Below are the code and all the weights of a small trained network. Each question names an input and a target symbol and asks about switching units off, where a switched-off unit gives its printed mean instead of its output.

import numpy as np


def w(rows, s, z=0):
    codes = np.array(rows[::2]) - 128.0
    scale = np.full(codes.shape[1], s)
    scale[-1] = z or s
    return codes * scale


def f(y):
    return y / 2 * (1 + np.tanh(0.7978845608 * (y + 0.044715 * y**3)))


def softmax(a):
    e = np.exp(a - a.max(-1, keepdims=True))
    return e / e.sum(-1, keepdims=True)


def log_softmax(a):
    a = a - a.max(-1, keepdims=True)
    return a - np.log(np.exp(a).sum(-1, keepdims=True))


def net(x, mask):
    ids = ['ΔΛΞαγζηθστ'.index(c) for c in x.split()]
    T = len(ids)
    res = E[ids] + P[:T]
    u = 0
    for l in range(3):
        q, k, v = (res @ M[l].T for M in (Q, K, V))
        z = softmax(np.where(np.tri(T) > 0, q @ k.T / 2**0.5, -1e9)) @ v
        res = res + np.where(mask[u], z, O[l][:, -1]) @ O[l][:, :-1]
        u += 1
        y = f(res @ A[l][:, :-1].T + A[l][:, -1])
        res = res + np.where(mask[u : u + 4], y, B[l][:, -1]) @ B[l][:, :-1]
        u += 4
    return log_softmax(res[-1] @ U[:, :-1].T + U[:, -1])


Q, K, V, O, A, B = {}, {}, {}, {}, {}, {}
E = w([
[110,167,62],'Δ',
[121,49,82],'Λ',
[139,116,152],'Ξ',
[149,254,118],'α',
[146,149,67],'γ',
[155,178,186],'ζ',
[61,131,107],'η',
[135,100,26],'θ',
[94,133,131],'σ',
[38,102,179],'τ',
],0.019)
P = w([
[68,154,165],'0',
[223,77,2],'1',
[168,99,68],'2',
[122,95,113],'3',
[110,72,82],'4',
[140,116,97],'5',
[160,194,176],'6',
[86,140,81],'7',
[166,146,84],'8',
[81,207,151],'9',
],0.0036)
Q[0] = w([
[26,157,86],'0.h0',
[103,101,2],'0.h0',
],0.0098)
K[0] = w([
[66,153,192],'0.h0',
[255,27,216],'0.h0',
],0.0082)
V[0] = w([
[149,72,180],'0.h0',
[183,3,229],'0.h0',
],0.0053)
O[0] = w([
[199,120,159,72],'0.h0',
[253,94,188,1],'0.h0',
],0.0051,0.0034)
A[0] = w([
[146,154,218,50],'0.n0',
[171,198,10,103],'0.n1',
[197,91,111,252],'0.n2',
[91,51,118,133],'0.n3',
],0.011,0.0017)
B[0] = w([
[188,74,60,127],'0.n0',
[120,48,201,244],'0.n1',
[9,230,216,128],'0.n2',
[254,193,183,150],'0.n3',
],0.0098,0.011)
Q[1] = w([
[2,97,73],'1.h0',
[219,143,2],'1.h0',
],0.0064)
K[1] = w([
[86,204,172],'1.h0',
[254,86,154],'1.h0',
],0.0083)
V[1] = w([
[133,144,241],'1.h0',
[253,6,113],'1.h0',
],0.006)
O[1] = w([
[154,150,153,193],'1.h0',
[8,177,148,2],'1.h0',
],0.015,0.0029)
A[1] = w([
[122,69,16,9],'1.n0',
[74,63,235,244],'1.n1',
[189,255,31,233],'1.n2',
[28,236,118,212],'1.n3',
],0.0079,0.0016)
B[1] = w([
[110,240,171,143],'1.n0',
[130,199,92,252],'1.n1',
[239,12,94,128],'1.n2',
[255,181,59,127],'1.n3',
],0.0098,0.0046)
Q[2] = w([
[92,41,32],'2.h0',
[1,73,178],'2.h0',
],0.008)
K[2] = w([
[172,221,253],'2.h0',
[192,147,126],'2.h0',
],0.008)
V[2] = w([
[182,248,146],'2.h0',
[193,166,13],'2.h0',
],0.015)
O[2] = w([
[223,247,148,179],'2.h0',
[241,124,14,8],'2.h0',
],0.012,0.0012)
A[2] = w([
[198,29,171,129],'2.n0',
[83,86,47,6],'2.n1',
[43,121,143,16],'2.n2',
[102,202,2,108],'2.n3',
],0.0071,0.0021)
B[2] = w([
[23,148,203,252],'2.n0',
[179,37,4,144],'2.n1',
[124,252,180,243],'2.n2',
[1,37,158,149],'2.n3',
],0.0074,0.0019)
U = w([
[88,150,205,112],'Δ',
[79,158,27,152],'Λ',
[13,26,198,141],'Ξ',
[93,186,65,18],'α',
[118,32,130,78],'γ',
[113,120,225,91],'ζ',
[189,17,183,108],'η',
[2,167,68,221],'θ',
[31,69,154,254],'σ',
[149,87,211,38],'τ',
],0.0072,0.0028)

Each question gives the input, a string of symbols that net reads in full, and the target symbol t.
The units are the heads (2 rows each of Q, K, V and O) and the neurons (one row each of A and B). Each row of codes is followed by its name. A weight is (code - 128) times the scale printed after its matrix; where a second scale follows, it is the last column's (O, A, B and U).
mask holds one flag per unit, layer by layer, with each layer's heads first. A switched-off unit (its flag False) gives its mean, the last column of its rows in O or B, instead of its output. The means were averaged over made-up inputs and are rounded, as every weight is.
A unit's drop is (log p(t) with every unit on - log p(t) with that unit switched off) / (log p(t) with every unit on - log p(t) with every unit switched off).
The circuit of an input: a set's keep is (log p(t) with only the set's units on - log p(t) with every unit switched off) / (log p(t) with every unit on - log p(t) with every unit switched off). Starting from the 12 units with the biggest drops (on a tie, the unit counted first), units are removed one at a time, each time the one whose removal leaves the highest keep (on an exact tie, the one counted first), for as long as the keep stays at least 0.8.
circuit, biggest first: the units of the circuit, biggest drop first
most important unit: the unit with the biggest drop
top k neurons: the k neurons with the biggest drops, biggest first
top k neurons in layer l: the k neurons of layer l with the biggest drops, biggest first
drop of u: that unit's drop, to one decimal
input Δ Δ Δ η σ τ τ γ Δ, target Ξ: circuit, biggest first -> 2.h0
input ζ Δ η, target Λ: circuit, biggest first -> 2.h0, 0.n1
input Δ Δ Δ, target Ξ: circuit, biggest first -> 0.n1, 2.h0
input τ α Δ Δ, target Δ: circuit, biggest first -> 2.h0, 1.h0, 0.n3
input Δ Δ γ, target Ξ: top 2 neurons -> 0.n1, 1.n3
input α γ σ, target η: circuit, biggest first -> 0.h0, 1.h0
input τ τ Δ, target Δ: top 2 neurons -> 0.n3, 1.n2
input τ τ Λ, target Δ: top 2 neurons -> 0.n2, 0.n3
input Δ γ Δ Δ τ θ, target Ξ: top 3 neurons -> 0.n1, 1.n3, 0.n2
input τ θ Λ, target Δ: top 3 neurons in layer 0 -> 0.n2, 0.n3, 0.n1
input α τ η, target η: top 2 neurons in layer 1 -> 1.n2, 1.n1
input θ Δ γ, target θ: drop of 1.h0 -> 1.0
input Δ Δ θ, target Ξ: drop of 2.h0 -> 0.6
input τ γ τ, target Δ: drop of 0.h0 -> 0.3
input τ α Δ τ, target Δ: most important unit -> 0.n1
